Below are the code and all the weights of a small trained network. Each question names an input and a target symbol and asks about switching units off, where a switched-off unit gives its printed mean instead of its output.

import numpy as np


def w(rows, s, z=0):
    codes = np.array(rows[::2]) - 128.0
    scale = np.full(codes.shape[1], s)
    scale[-1] = z or s
    return codes * scale


def norm(h):
    return h / np.sqrt((h * h).mean(-1, keepdims=True) + 1e-5)


def f(y):
    return y / 2 * (1 + np.tanh(0.7978845608 * (y + 0.044715 * y**3)))


def softmax(a):
    e = np.exp(a - a.max(-1, keepdims=True))
    return e / e.sum(-1, keepdims=True)


def log_softmax(a):
    a = a - a.max(-1, keepdims=True)
    return a - np.log(np.exp(a).sum(-1, keepdims=True))


def net(x, mask):
    ids = ['εηξπσψ'.index(c) for c in x.split()]
    T = len(ids)
    res = E[ids] + P[:T]
    u = 0
    for l in range(2):
        q, k, v = (norm(res) @ M[l].T for M in (Q, K, V))
        z = softmax(np.where(np.tri(T) > 0, q @ k.T / 3**0.5, -1e9)) @ v
        res = res + np.where(mask[u], z, O[l][:, -1]) @ O[l][:, :-1]
        u += 1
        y = f(norm(res) @ A[l][:, :-1].T + A[l][:, -1])
        res = res + np.where(mask[u : u + 4], y, B[l][:, -1]) @ B[l][:, :-1]
        u += 4
    return log_softmax(norm(res)[-1] @ U[:, :-1].T + U[:, -1])


Q, K, V, O, A, B = {}, {}, {}, {}, {}, {}
E = w([
[107,127,252,209,80,132,95,65,111],'ε',
[144,203,110,113,177,111,201,23,104],'η',
[184,128,130,185,27,57,94,163,203],'ξ',
[36,180,167,105,220,132,133,147,143],'π',
[220,54,151,77,206,142,87,106,97],'σ',
[141,123,89,80,190,57,56,88,26],'ψ',
],0.017)
P = w([
[174,88,135,215,88,160,177,189,1],'0',
[117,78,130,176,141,110,177,157,72],'1',
[128,98,138,169,149,103,167,155,92],'2',
[135,99,149,164,153,97,150,152,103],'3',
[138,111,149,149,153,99,141,146,115],'4',
[142,123,153,132,146,103,129,140,126],'5',
[142,134,158,110,141,107,119,133,136],'6',
[144,143,160,103,145,107,113,125,146],'7',
[144,145,159,107,156,101,110,118,157],'8',
[144,146,156,109,164,98,105,109,169],'9',
[141,148,152,110,172,98,98,104,183],'10',
[140,150,165,104,196,73,125,92,194],'11',
],0.014)
Q[0] = w([
[80,123,82,171,130,118,156,136,126],'L0H0',
[138,167,194,124,178,46,98,90,154],'L0H0',
[48,97,49,128,69,255,165,134,37],'L0H0',
],0.0094)
K[0] = w([
[131,102,109,138,130,187,155,157,107],'L0H0',
[167,121,163,132,179,63,82,85,206],'L0H0',
[105,55,94,146,75,150,249,217,44],'L0H0',
],0.011)
V[0] = w([
[176,37,204,140,97,122,147,156,118],'L0H0',
[145,49,164,140,220,251,91,42,120],'L0H0',
[103,137,192,210,119,219,159,67,169],'L0H0',
],0.011)
O[0] = w([
[146,200,220,94,175,78,131,108,105,254],'L0H0',
[134,105,187,2,17,106,142,120,142,97],'L0H0',
[203,215,172,45,113,190,68,170,82,120],'L0H0',
],0.0077,0.0069)
A[0] = w([
[165,68,254,132,91,212,54,56,79,149],'L0N0',
[76,84,170,131,175,231,171,45,119,251],'L0N1',
[87,91,164,126,80,136,168,98,137,158],'L0N2',
[169,74,206,249,10,190,165,160,145,127],'L0N3',
],0.0098,0.0022)
B[0] = w([
[141,58,54,239,176,131,197,84,171,255],'L0N0',
[170,44,101,185,208,4,225,144,245,168],'L0N1',
[104,171,49,206,99,38,209,206,149,135],'L0N2',
[204,129,147,124,59,1,243,58,156,198],'L0N3',
],0.0066,0.0076)
Q[1] = w([
[131,34,163,90,160,188,155,89,121],'L1H0',
[195,89,143,120,148,4,6,110,143],'L1H0',
[88,109,65,71,149,112,134,138,55],'L1H0',
],0.022)
K[1] = w([
[120,134,183,30,27,91,157,138,104],'L1H0',
[83,92,175,171,179,32,111,7,233],'L1H0',
[50,59,86,195,83,117,225,140,150],'L1H0',
],0.017)
V[1] = w([
[169,129,95,104,166,179,198,135,153],'L1H0',
[118,149,145,140,89,116,149,204,201],'L1H0',
[252,63,96,141,104,107,86,189,128],'L1H0',
],0.027)
O[1] = w([
[139,91,116,155,132,210,156,128,214,93],'L1H0',
[250,164,111,159,127,121,152,70,171,46],'L1H0',
[120,122,209,138,190,127,15,81,204,253],'L1H0',
],0.018,0.0069)
A[1] = w([
[134,79,91,45,227,110,170,138,188,63],'L1N0',
[52,222,251,175,55,121,215,99,178,21],'L1N1',
[46,172,183,63,202,160,174,117,190,159],'L1N2',
[45,149,131,21,175,164,252,148,161,255],'L1N3',
],0.018,0.00059)
B[1] = w([
[100,157,109,62,78,211,130,160,92,216],'L1N0',
[183,184,78,28,146,250,119,99,49,235],'L1N1',
[148,110,126,161,32,78,204,123,151,249],'L1N2',
[156,121,148,142,182,56,31,115,175,242],'L1N3',
],0.018,0.012)
U = w([
[139,150,121,54,133,222,99,110,51,17],'ε',
[169,67,53,95,193,185,110,234,178,113],'η',
[194,170,142,163,151,92,60,114,148,89],'ξ',
[133,189,106,153,100,101,254,145,152,250],'π',
[121,51,182,131,93,201,114,173,202,156],'σ',
[61,101,117,93,120,61,125,147,76,181],'ψ',
],0.0099,0.0023)

Each question gives the input, a string of symbols that net reads in full, and the target symbol t.
The units are the heads (3 rows each of Q, K, V and O) and the neurons (one row each of A and B). Each row of codes is followed by its name. A weight is (code - 128) times the scale printed after its matrix; where a second scale follows, it is the last column's (O, A, B and U).
mask holds one flag per unit, layer by layer, with each layer's heads first. A switched-off unit (its flag False) gives its mean, the last column of its rows in O or B, instead of its output. The means were averaged over made-up inputs and are rounded, as every weight is.
A unit's drop is (log p(t) with every unit on - log p(t) with that unit switched off) / (log p(t) with every unit on - log p(t) with every unit switched off).
The circuit of an input: a set's keep is (log p(t) with only the set's units on - log p(t) with every unit switched off) / (log p(t) with every unit on - log p(t) with every unit switched off). Starting from all 10 units, units are removed one at a time, each time the one whose removal leaves the highest keep (on an exact tie, the one counted first), for as long as the keep stays at least 0.8.
circuit, biggest first: the units of the circuit, biggest drop first
unit that matters most: the unit with the biggest drop
k most important neurons: the k neurons with the biggest drops, biggest first
top k neurons in layer l: the k neurons of layer l with the biggest drops, biggest first
input ξ π π σ σ η η ξ ξ ε η ε, target η: unit that matters most -> L0N0
input π ξ ψ π ξ ε σ ψ, target π: circuit, biggest first -> L0H0, L0N0, L1H0
input ξ ξ η η, target π: top 2 neurons in layer 0 -> L0N3, L0N2
input ξ ψ ε ε ψ ξ ξ ξ ε, target ψ: circuit, biggest first -> L1H0, L0N0
input ξ ε ψ ξ ξ ε ψ π ψ ε σ ε, target σ: top 2 neurons in layer 0 -> L0N0, L0N2
input ξ ψ ξ σ σ ξ ψ ψ, target ψ: circuit, biggest first -> L0H0, L1H0
input π π ψ ψ ε π ξ η, target η: top 3 neurons in layer 1 -> L1N0, L1N3, L1N1
input ε π ξ π ξ π ξ π, target η: top 2 neurons in layer 1 -> L1N2, L1N0
input σ η ξ π σ ξ σ η ξ ξ ξ σ, target η: circuit, biggest first -> L0H0, L0N0, L1H0, L1N3
input ε ε ψ η ε η ε ξ ψ, target η: circuit, biggest first -> L0N1, L1H0, L0H0, L0N3
input ξ η ξ η ξ, target η: circuit, biggest first -> L1H0, L1N3
input σ π ξ π π ψ σ η σ, target η: 2 most important neurons -> L0N0, L1N2
input ψ η ξ ξ σ ξ σ ε π ξ π σ, target ε: 2 most important neurons -> L0N3, L0N0
input ξ ξ η π, target π: 4 most important neurons -> L0N3, L1N2, L0N0, L0N2
input ε ε η η ψ σ ψ σ, target ψ: circuit, biggest first -> L1H0
input ψ σ ξ ε ψ ξ η, target ψ: 2 most important neurons -> L1N3, L1N0
input ψ σ η σ ψ σ, target ψ: circuit, biggest first -> L0N0, L1H0
input ψ ξ η, target ψ: 3 most important neurons -> L0N3, L1N3, L1N0
input ε ξ ξ ξ σ ξ, target σ: 2 most important neurons -> L0N3, L1N2
input ε ε π, target ξ: unit that matters most -> L1N3
input ε π σ σ ξ σ π ε, target π: circuit, biggest first -> L1H0, L0N0
